Below are the code and all the weights of a small trained network. Each question names an input and a target symbol and asks about switching units off, where a switched-off unit gives its printed mean instead of its output.

import numpy as np


def w(rows, s, z=0):
    codes = np.array(rows[::2]) - 128.0
    scale = np.full(codes.shape[1], s)
    scale[-1] = z or s
    return codes * scale


def norm(h):
    return h / np.sqrt((h * h).mean(-1, keepdims=True) + 1e-5)


def f(y):
    return y / 2 * (1 + np.tanh(0.7978845608 * (y + 0.044715 * y**3)))


def softmax(a):
    e = np.exp(a - a.max(-1, keepdims=True))
    return e / e.sum(-1, keepdims=True)


def log_softmax(a):
    a = a - a.max(-1, keepdims=True)
    return a - np.log(np.exp(a).sum(-1, keepdims=True))


def net(x, mask):
    ids = ['Φαγδεζθξστω'.index(c) for c in x.split()]
    T = len(ids)
    res = E[ids] + P[:T]
    r = norm(res)
    for j in range(2):
        rows = slice(2 * j, 2 * j + 2)
        q, k, v = (r @ M[0][rows].T for M in (Q, K, V))
        z = softmax(np.where(np.tri(T) > 0, q @ k.T / 2**0.5, -1e9)) @ v
        o = O[0][rows]
        res = res + np.where(mask[j], z, o[:, -1]) @ o[:, :-1]
    y = f(norm(res) @ A[0][:, :-1].T + A[0][:, -1])
    res = res + np.where(mask[2:10], y, B[0][:, -1]) @ B[0][:, :-1]
    return log_softmax(norm(res)[-1] @ U[:, :-1].T + U[:, -1])


Q, K, V, O, A, B = {}, {}, {}, {}, {}, {}
E = w([
[116,177,105,3,171,102],'Φ',
[164,174,67,47,41,95],'α',
[118,122,99,173,121,47],'γ',
[180,153,126,141,44,211],'δ',
[78,136,197,166,237,116],'ε',
[179,129,189,16,139,124],'ζ',
[121,69,79,199,66,84],'θ',
[212,103,199,163,55,188],'ξ',
[154,54,133,99,219,86],'σ',
[158,239,102,94,56,133],'τ',
[207,94,18,135,181,172],'ω',
],0.015)
P = w([
[73,24,80,211,70,80],'0',
[1,191,165,181,224,57],'1',
[117,49,99,165,22,80],'2',
[21,194,168,168,212,61],'3',
[139,55,102,145,9,92],'4',
[14,182,177,174,214,67],'5',
[159,66,105,112,8,115],'6',
],0.0056)
Q[0] = w([
[134,106,136,77,149,77],'head 0',
[190,50,159,100,80,117],'head 0',
[1,180,157,191,207,115],'head 1',
[194,53,142,101,39,116],'head 1',
],0.0077)
K[0] = w([
[64,147,149,113,197,104],'head 0',
[172,119,79,66,206,200],'head 0',
[115,142,83,255,178,143],'head 1',
[116,110,182,12,121,152],'head 1',
],0.0088)
V[0] = w([
[107,184,102,134,13,181],'head 0',
[219,143,7,127,253,213],'head 0',
[54,101,156,109,220,54],'head 1',
[145,118,202,9,142,67],'head 1',
],0.005)
O[0] = w([
[130,145,121,112,123,143,146],'head 0',
[255,123,82,168,164,113,3],'head 0',
[119,160,151,42,90,184,116],'head 1',
[135,119,185,120,8,49,99],'head 1',
],0.0079,0.0032)
A[0] = w([
[163,201,130,218,151,247,79],'neuron 0',
[64,124,206,134,201,116,194],'neuron 1',
[145,27,107,157,96,127,96],'neuron 2',
[73,206,193,254,166,164,113],'neuron 3',
[131,101,120,132,125,142,40],'neuron 4',
[153,114,53,213,8,184,162],'neuron 5',
[116,243,121,41,199,84,255],'neuron 6',
[72,120,32,82,52,118,160],'neuron 7',
],0.0077,0.002)
B[0] = w([
[1,140,186,97,60,71,145],'neuron 0',
[231,185,102,98,133,109,185],'neuron 1',
[90,161,146,131,150,251,188],'neuron 2',
[146,140,202,64,102,90,201],'neuron 3',
[115,127,106,80,111,146,121],'neuron 4',
[186,175,105,36,197,146,255],'neuron 5',
[141,38,58,111,98,217,178],'neuron 6',
[105,76,153,201,179,102,212],'neuron 7',
],0.0072,0.007)
U = w([
[68,159,155,180,155,112,196],'Φ',
[254,147,96,138,179,133,215],'α',
[123,153,90,71,122,66,54],'γ',
[109,97,74,163,140,216,144],'δ',
[155,213,40,79,137,134,92],'ε',
[155,169,183,109,164,208,255],'ζ',
[123,86,102,72,72,126,120],'θ',
[60,214,89,78,96,201,42],'ξ',
[145,147,205,120,49,87,189],'σ',
[144,188,159,67,146,115,69],'τ',
[166,82,125,55,155,138,21],'ω',
],0.01,0.0025)

Each question gives the input, a string of symbols that net reads in full, and the target symbol t.
The units are the heads (2 rows each of Q, K, V and O) and the neurons (one row each of A and B). Each row of codes is followed by its name. A weight is (code - 128) times the scale printed after its matrix; where a second scale follows, it is the last column's (O, A, B and U).
mask holds one flag per unit, heads first, then neurons. A switched-off unit (its flag False) gives its mean, the last column of its rows in O or B, instead of its output. The means were averaged over made-up inputs and are rounded, as every weight is.
A unit's drop is (log p(t) with every unit on - log p(t) with that unit switched off) / (log p(t) with every unit on - log p(t) with every unit switched off).
unit that matters most: the unit with the biggest drop
k most important neurons: the k neurons with the biggest drops, biggest first
heads that matter: for each layer, one digit per head in row order, 1 if its drop is at least 0.15 and else 0, layers parted by /
drop of u: that unit's drop, to one decimal
input γ θ θ α, target θ: 3 most important neurons -> neuron 6; neuron 2; neuron 5
input ξ ξ σ θ γ, target Φ: unit that matters most -> neuron 6
input τ ζ α, target σ: heads that matter -> 01
input ξ ω θ θ τ ζ, target α: heads that matter -> 10
input θ θ θ, target δ: heads that matter -> 00
input ξ Φ τ ζ θ ξ δ, target σ: heads that matter -> 01
input δ ξ θ θ θ τ θ, target δ: 2 most important neurons -> neuron 2; neuron 1
input τ ξ θ θ ε ζ θ, target σ: 2 most important neurons -> neuron 6; neuron 7
input ω σ ξ, target α: heads that matter -> 10
input θ τ ω ζ θ ξ γ, target σ: heads that matter -> 01
input θ τ θ γ ξ σ, target α: 2 most important neurons -> neuron 1; neuron 0
input ξ τ ξ ξ ζ ω, target δ: 2 most important neurons -> neuron 5; neuron 1
input Φ γ τ γ γ α, target θ: drop of head 1 -> 0.1
input θ ξ Φ, target θ: drop of neuron 2 -> 0.1
input ξ ξ θ θ ζ δ τ, target σ: drop of head 1 -> 1.6
input τ ξ γ ζ θ τ γ, target σ: drop of head 1 -> 1.6
